Each row has a class, written after it.
[ -1.4 -18.0  10.4  -8.0  33.2  -8.0  10.1   5.6   8.5  10.3  30.9  68.2
 -14.3  -8.1  -9.8  -4.4  21.4   6.4 -16.3  -4.0  -2.2 -16.3  -8.2   3.7
 -10.2  39.2 -20.1   9.3  -5.9  -0.4  14.1   0.8   2.4  -9.2  13.7  -9.7
   3.1   4.8   7.1  -1.0  33.0   6.0  -6.0 -16.8] -> lofab
[  3.1  -6.7   1.7 -13.6  23.9  -6.8  -9.2   0.9   8.3  17.0  -7.0  20.9
   3.1  -2.3   2.8 -12.8   3.2   3.3   3.3  -5.5 -17.0 -10.5  -2.9  10.6
  11.0  21.6 -16.3  15.6  -4.7  10.7   2.5  -7.8  -7.6  -3.7  18.6 -31.1
   8.0   0.2   4.5   1.1   3.6  10.5   0.7 -26.4] -> vuri
[-23.3  43.7   4.6   9.9  20.1  12.3 -32.8 -13.2 -20.4 -24.5 -25.0 -77.9
   7.9   0.0  36.0   5.4 -21.7 -16.0  -3.7   0.2   8.0   0.6  -0.2  -4.2
  21.6 -52.9   8.8   3.4  -4.7 -10.2 -22.7 -45.2  -8.5  43.6  -0.7  18.1
  -5.1 -30.8  44.3  35.0 -20.7   0.7  12.0 -28.9] -> vuri
[  6.1  -2.2   8.4 -24.5  13.5  -8.3  13.0  -1.4  11.4  35.3 -27.5  52.3
  -6.3   0.4  15.4 -17.6   3.4   2.8  25.1   3.2 -23.2 -29.2  16.5  -5.4
   7.9   3.7  -9.0   5.3 -12.4   7.9 -11.0  12.7   7.5 -55.7  28.5  -8.3
  13.8  -7.4  -9.0   1.7   8.4   7.0  -0.1 -16.8] -> vuri
[  3.2  -6.1  13.9  -2.6  11.9 -23.4  20.2  14.5   1.6  14.0  48.8  47.2
 -13.3  -0.8  19.6 -17.0   3.8   6.1   4.6  -9.5 -10.1 -12.0  -1.6  -1.6
   5.4  -2.2 -10.5  -7.7   6.2   8.2   5.9   2.9   8.9 -17.2  24.0   6.6
   7.3  15.4   7.1  -7.1  16.9  -1.5   6.0 -11.4] -> lofab
[  4.4  -1.7  18.0  -6.8   5.3  -0.5  -2.6  -2.8   8.5  14.2   8.5  40.4
  -7.0   6.9 -17.7 -17.9   2.4 -13.5  -0.4  -7.0  -1.6  -6.8   2.9  -6.7
  -8.8  22.7 -16.7  11.3  -2.1   5.1  -0.7   5.6   3.5 -18.4  13.5 -14.5
  26.5  19.5 -11.7 -15.8  -4.9  -2.6   2.4   0.1] -> lofab
[  7.1 -15.9 -22.9  -6.8 -27.6 -18.5  29.5  -0.1  -3.4  12.4  26.5  47.7
  -2.1  10.8 -26.5 -17.1  -1.5   0.4  -2.2  -2.8   2.8  -1.0  10.0  -7.1
  -3.7  -2.3   3.8  -4.0  10.8   6.7   9.0  -9.1  -1.3 -20.9  -4.7  12.6
  -2.5  16.6 -19.9 -20.2  13.8  -6.2   3.1  22.9] -> lofab
[  8.7 -20.1  -6.7  32.4  49.4 -23.2  -4.9 -16.9  -2.3   0.8  58.9  39.4
   9.8   8.2  -9.4   8.4  50.6   7.4 -18.6 -25.2   7.1   7.7 -31.0  14.1
  29.5  50.9 -18.7   9.2   9.7  11.9  10.0  -7.4  11.5  39.7 -19.4 -10.1
  12.5  12.6  30.2   8.9  18.3   3.7   0.0  -9.4] -> lofab
[  0.5 -19.4  15.6  -7.5  48.4 -26.3   7.3   2.2   2.6  17.9   0.1  37.3
 -10.6   1.0 -21.6   7.2  12.2  30.3  -7.2 -10.9   0.3   6.4 -35.6   7.5
 -22.2  41.6 -27.5   2.2  10.2  -6.5   8.6  -1.7   3.9 -17.8  16.5 -19.4
   8.5  20.3 -20.9  20.4   9.6   4.1   1.3 -51.8] -> lofab
[ -5.4   8.4  17.8   1.0  33.6 -11.5   6.1  -4.0  -6.2   8.0  14.9  -3.0
   1.8   7.0  32.2  -8.9   6.5   0.5   4.5  -7.0 -14.7  -5.6   5.1 -12.5
   0.2 -41.7  -8.5   6.9 -21.4 -13.5 -11.5 -16.7  16.5 -10.8  19.4   6.6
   5.4  -7.2  21.5  33.4  -7.2  -4.4   4.1 -28.5] -> vuri
[ 11.0 -12.2  -1.6  -8.6   1.0  -3.1  12.4  12.6   9.6  15.7   6.1  53.6
  -7.6   3.0 -15.0   5.1  28.5   5.3 -39.2  -0.7  -0.4   2.6   1.2   1.3
  -1.0  30.3 -28.7   7.6  13.3  12.5  13.2   4.5   1.1 -28.0  24.9 -19.0
   7.2  18.3 -20.1 -11.9  10.5   6.1 -42.0 -13.6] -> lofab
[  2.7  -4.6   1.2   7.4   5.7  -0.9 -17.1 -13.6  -4.0  -3.8  -3.1 -12.8
   6.8  -6.6  12.6  -1.6  -4.2  -1.5  -6.0  -8.3  11.1  -4.6   3.2  -4.0
  16.8  15.8   8.6   1.2   4.2   0.2   7.8  -1.6  -2.5  16.0 -12.9   0.1
  -2.7  -5.5  17.9   1.4   9.1  -6.7  -1.5  14.8] -> vuri
[ 41.6  -5.6   3.6 -12.1  -6.8  -4.7  12.3  -8.4   3.9  13.5  -3.1  22.8
   2.1 -10.8 -10.0  -3.3  -2.4   2.9   8.9   9.0  11.0  -4.2  -5.4  21.1
  -0.5   9.4  -3.6   3.6  12.1  -3.6   6.7   9.5  -3.8 -15.8  15.8 -10.6
   2.5   7.9 -13.3  -3.4   2.0 -10.8  -7.1  -2.9] -> vuri
[  7.2 -23.2   2.6 -11.1  67.3   3.1 -28.5   2.4  15.0  28.5  11.3  49.2
  -4.9  -4.2 -29.6   5.4  16.8  11.7 -23.1 -11.4  -0.1   6.9 -38.9  -3.3
  -4.6  77.9 -26.4  29.9  19.0  10.4  10.1   3.9  -3.5   7.6  -2.0 -35.0
   5.4  29.7 -13.4  -6.0  17.0  15.8   5.5 -31.2] -> lofab
